Here is a tiny trained network, its code and every weight. The questions are about switching its units off for an input and a target symbol, where a switched-off unit gives its printed mean instead of its output.

import numpy as np


def w(rows, s, z=0):
    codes = np.array(rows[::2]) - 128.0
    scale = np.full(codes.shape[1], s)
    scale[-1] = z or s
    return codes * scale


def f(y):
    return np.maximum(y, 0)


def softmax(a):
    e = np.exp(a - a.max(-1, keepdims=True))
    return e / e.sum(-1, keepdims=True)


def log_softmax(a):
    a = a - a.max(-1, keepdims=True)
    return a - np.log(np.exp(a).sum(-1, keepdims=True))


def net(x, mask):
    ids = ['ΛΞΠΩγδεζημτφψ'.index(c) for c in x.split()]
    T = len(ids)
    res = E[ids] + P[:T]
    q, k, v = (res @ M[0].T for M in (Q, K, V))
    z = softmax(np.where(np.tri(T) > 0, q @ k.T / 2**0.5, -1e9)) @ v
    res = res + np.where(mask[0], z, O[0][:, -1]) @ O[0][:, :-1]
    y = f(res @ A[0][:, :-1].T + A[0][:, -1])
    res = res + np.where(mask[1:17], y, B[0][:, -1]) @ B[0][:, :-1]
    return log_softmax(res[-1] @ U[:, :-1].T + U[:, -1])


Q, K, V, O, A, B = {}, {}, {}, {}, {}, {}
E = w([
[108,80,107,163],'Λ',
[65,164,191,164],'Ξ',
[115,50,104,192],'Π',
[124,177,133,83],'Ω',
[97,109,77,169],'γ',
[6,140,113,209],'δ',
[109,87,102,157],'ε',
[111,75,109,161],'ζ',
[221,93,179,115],'η',
[160,182,174,136],'μ',
[185,132,195,55],'τ',
[147,102,59,113],'φ',
[28,211,135,147],'ψ',
],0.023)
P = w([
[52,164,156,8],'0',
[152,153,134,127],'1',
[158,156,132,138],'2',
[154,159,132,147],'3',
[160,155,130,153],'4',
[154,159,132,159],'5',
[160,159,129,166],'6',
[158,154,125,168],'7',
],0.012)
Q[0] = w([
[55,109,133,201],'h1',
[107,204,248,95],'h1',
],0.014)
K[0] = w([
[71,112,126,147],'h1',
[195,198,127,251],'h1',
],0.015)
V[0] = w([
[160,187,2,101],'h1',
[131,70,22,211],'h1',
],0.0065)
O[0] = w([
[226,253,133,214,18],'h1',
[109,122,45,110,4],'h1',
],0.015,0.0041)
A[0] = w([
[103,121,123,202,91],'n1',
[93,104,134,239,111],'n2',
[139,83,60,162,196],'n3',
[254,204,145,159,4],'n4',
[93,46,81,125,76],'n5',
[124,84,106,151,196],'n6',
[186,131,122,167,147],'n7',
[167,77,185,84,67],'n8',
[125,192,60,176,159],'n9',
[168,93,125,181,117],'n10',
[139,159,149,176,33],'n11',
[177,68,99,113,121],'n12',
[132,167,170,199,92],'n13',
[104,141,138,48,111],'n14',
[119,82,221,135,117],'n15',
[49,94,50,120,2],'n16',
],0.012,0.0083)
B[0] = w([
[169,78,69,77,177],'n1',
[160,116,121,48,234],'n2',
[107,211,159,114,220],'n3',
[155,90,46,69,155],'n4',
[152,155,46,101,222],'n5',
[42,112,143,77,221],'n6',
[33,202,226,110,155],'n7',
[94,79,16,190,176],'n8',
[98,115,192,108,154],'n9',
[123,211,182,163,178],'n10',
[191,134,28,114,139],'n11',
[91,119,106,201,169],'n12',
[147,168,81,201,165],'n13',
[200,175,173,89,162],'n14',
[176,114,140,148,245],'n15',
[202,156,94,255,188],'n16',
],0.0085,0.013)
U = w([
[134,105,131,114,104],'Λ',
[103,98,206,130,253],'Ξ',
[108,122,150,55,213],'Π',
[184,150,141,8,115],'Ω',
[133,111,134,98,111],'γ',
[114,123,76,176,145],'δ',
[132,114,143,105,113],'ε',
[137,31,112,86,17],'ζ',
[138,77,158,245,103],'η',
[199,144,140,191,118],'μ',
[214,69,124,75,119],'τ',
[132,129,173,207,142],'φ',
[57,187,194,209,82],'ψ',
],0.011,0.0047)

Each question gives the input, a string of symbols that net reads in full, and the target symbol t.
The units are the heads (2 rows each of Q, K, V and O) and the neurons (one row each of A and B). Each row of codes is followed by its name. A weight is (code - 128) times the scale printed after its matrix; where a second scale follows, it is the last column's (O, A, B and U).
mask holds one flag per unit, heads first, then neurons. A switched-off unit (its flag False) gives its mean, the last column of its rows in O or B, instead of its output. The means were averaged over made-up inputs and are rounded, as every weight is.
A unit's drop is (log p(t) with every unit on - log p(t) with that unit switched off) / (log p(t) with every unit on - log p(t) with every unit switched off).
The circuit of an input: a set's keep is (log p(t) with only the set's units on - log p(t) with every unit switched off) / (log p(t) with every unit on - log p(t) with every unit switched off). Starting from the 12 units with the biggest drops (on a tie, the unit counted first), units are removed one at a time, each time the one whose removal leaves the highest keep (on an exact tie, the one counted first), for as long as the keep stays at least 0.8.
circuit, biggest first: the units of the circuit, biggest drop first
unit that matters most: the unit with the biggest drop
top k neurons: the k neurons with the biggest drops, biggest first
drop when u is switched off: that unit's drop, to one decimal
input Π Π δ Ω φ Π ψ τ, target τ: unit that matters most : n4
input γ ε δ Λ Ξ μ γ, target ψ: circuit, biggest first : h1, n7, n9
input τ Π μ Π, target η: top 3 neurons : n8, n15, n13
input Π Π Π Π Ξ η, target η: circuit, biggest first : n8, n2, n5
input ε Λ Π, target Π: circuit, biggest first : n16, n2, n6, n3
input Ξ Ξ Π Π Ξ Π Ω ε, target ζ: circuit, biggest first : h1, n8, n16, n3
input Π ζ ψ Π Π ε, target δ: circuit, biggest first : h1, n16
input φ γ Ω φ, target Ω: circuit, biggest first : n4, h1, n7
input Π τ Ξ, target Ξ: circuit, biggest first : h1, n5
input γ τ Π Ξ, target Ξ: circuit, biggest first : h1, n5, n16
input φ Π γ, target Ω: circuit, biggest first : n4, h1, n16, n8
input φ Π Π, target Ω: circuit, biggest first : n4, h1, n2, n7
input γ Π ψ Π Ξ Π, target ψ: top 2 neurons : n7, n10
input Ω Π δ Π ε Λ, target μ: circuit, biggest first : h1, n11
input φ Π Ω Π, target Ω: top neuron : n4
input τ Π δ η Ξ Λ, target η: circuit, biggest first : h1, n8, n15
input γ Ω ε, target ψ: top 2 neurons : n7, n5
input Π Π ζ, target δ: circuit, biggest first : h1, n16, n5
input τ φ Ξ τ Ω Π δ ζ, target η: drop when h1 is switched off : 2.1
input τ Π τ Ξ ε Π Π, target η: drop when n15 is switched off : 0.3
input ε Ξ τ δ Π ε Ξ Λ, target Π: drop when n8 is switched off : 0.1
input Ξ Ξ γ φ, target ζ: top neuron : n8
